Below is a small trained network, with its code and all its weights. Each question gives an input and a class and asks what happens when units are switched off, that is, made to give their printed mean instead of their output.

import numpy as np


def w(rows, s, z=0):
    codes = np.array(rows[::2]) - 128.0
    scale = np.full(codes.shape[1], s)
    scale[-1] = z or s
    return codes * scale


def f(y):
    return np.maximum(y, 0)


def log_softmax(a):
    a = a - a.max(-1, keepdims=True)
    return a - np.log(np.exp(a).sum(-1, keepdims=True))


def net(x, mask):
    res = np.array(x, float).reshape(1, 6) / 4 @ E
    y = f(res @ A[0][:, :-1].T + A[0][:, -1])
    res = res + np.where(mask, y, B[0][:, -1]) @ B[0][:, :-1]
    return log_softmax(res[-1] @ U[:, :-1].T + U[:, -1])


A, B = {}, {}
E = w([
[83,122,95,96,74,216,131,113,142,17],'x0',
[198,70,76,201,118,179,80,134,67,205],'x1',
[109,208,47,130,45,151,156,237,41,144],'x2',
[2,120,5,216,203,120,135,115,184,82],'x3',
[239,152,181,217,119,147,95,178,217,63],'x4',
[111,183,54,56,100,112,90,137,78,26],'x5',
],0.0071)
A[0] = w([
[60,61,163,53,157,104,126,36,95,216,209],'N0',
[140,113,219,231,155,139,158,140,197,199,162],'N1',
[60,137,141,136,108,152,166,164,145,143,54],'N2',
[215,126,200,174,156,112,111,106,216,122,250],'N3',
[3,128,19,117,124,166,157,129,111,87,180],'N4',
[85,148,136,180,133,125,137,142,209,47,134],'N5',
[156,32,137,100,140,200,116,69,134,70,249],'N6',
],0.011,0.0024)
B[0] = w([
[152,87,143,107,175,54,156,78,6,139,235],'N0',
[129,146,182,202,45,177,126,91,177,56,239],'N1',
[130,166,73,148,119,104,161,127,117,106,156],'N2',
[124,123,168,138,84,109,199,69,74,126,249],'N3',
[24,134,19,66,83,167,100,55,102,99,254],'N4',
[185,218,113,101,116,158,168,209,146,168,209],'N5',
[111,136,165,183,100,152,125,66,195,84,202],'N6',
],0.012,0.014)
U = w([
[197,68,98,162,129,145,50,236,95,99,55],'0',
[147,118,145,107,227,120,60,179,215,185,2],'1',
[170,105,212,183,77,208,99,93,234,80,205],'2',
[170,94,178,111,153,49,172,62,65,132,190],'3',
[207,217,136,89,130,129,153,255,172,145,160],'4',
[41,129,23,75,142,170,84,89,146,112,168],'5',
],0.0073,0.0026)

Each question gives the input, the list of numbers given to net, and the class t.
The units are the neurons (one row each of A and B). Each row of codes is followed by its name. A weight is (code - 128) times the scale printed after its matrix; where a second scale follows, it is the last column's (A, B and U).
mask holds one flag per neuron, in row order. A switched-off neuron (its flag False) gives its mean, the last column of its row in B, instead of its output. The means were averaged over made-up inputs and are rounded, as every weight is.
A unit's drop is (log p(t) with every unit on - log p(t) with that unit switched off) / (log p(t) with every unit on - log p(t) with every unit switched off).
The circuit of an input: a set's keep is (log p(t) with only the set's units on - log p(t) with every unit switched off) / (log p(t) with every unit on - log p(t) with every unit switched off). Starting from all 7 units, units are removed one at a time, each time the one whose removal leaves the highest keep (on an exact tie, the one counted first), for as long as the keep stays at least 0.8.
units of the circuit, in order: the units of the circuit, biggest drop first
top k neurons: the k neurons with the biggest drops, biggest first
drop when u is switched off: that unit's drop, to one decimal
input [-8,5,3,2,3,-7], class 2: units of the circuit, in order	N1
input [-7,-7,8,-4,-3,6], class 5: top 2 neurons	N5; N0
input [-6,-4,7,1,-1,0], class 5: top 2 neurons	N5; N0
input [-4,2,6,-3,0,3], class 4: units of the circuit, in order	N4; N0
input [1,6,8,-1,-2,-8], class 2: top 2 neurons	N4; N0
input [4,-2,7,-7,7,3], class 4: units of the circuit, in order	N1; N4
input [4,8,5,-7,0,-1], class 4: units of the circuit, in order	N4; N1; N0
input [-8,7,7,5,7,7], class 0: units of the circuit, in order	N4; N3
input [-6,-1,5,3,4,1], class 4: units of the circuit, in order	N4; N6; N0
input [-4,7,4,-8,3,6], class 4: top 3 neurons	N0; N4; N1
input [-5,3,1,7,7,3], class 4: units of the circuit, in order	N5; N4
input [1,3,3,-3,4,5], class 0: top 2 neurons	N4; N1
input [-8,5,8,-6,-2,3], class 4: top 3 neurons	N0; N4; N3
input [-8,5,3,0,1,-1], class 2: units of the circuit, in order	N0
input [-6,-8,-3,-2,4,-3], class 2: top 2 neurons	N1; N0
input [5,-5,8,1,8,-2], class 4: drop when N5 is switched off	0.1
input [2,-4,-8,6,-8,-8], class 3: drop when N0 is switched off	7.7
input [2,-5,-7,4,-5,-4], class 3: drop when N0 is switched off	4.6
input [-6,7,4,-6,3,8], class 4: drop when N4 is switched off	0.6
input [-8,8,7,4,2,-8], class 2: units of the circuit, in order	N1
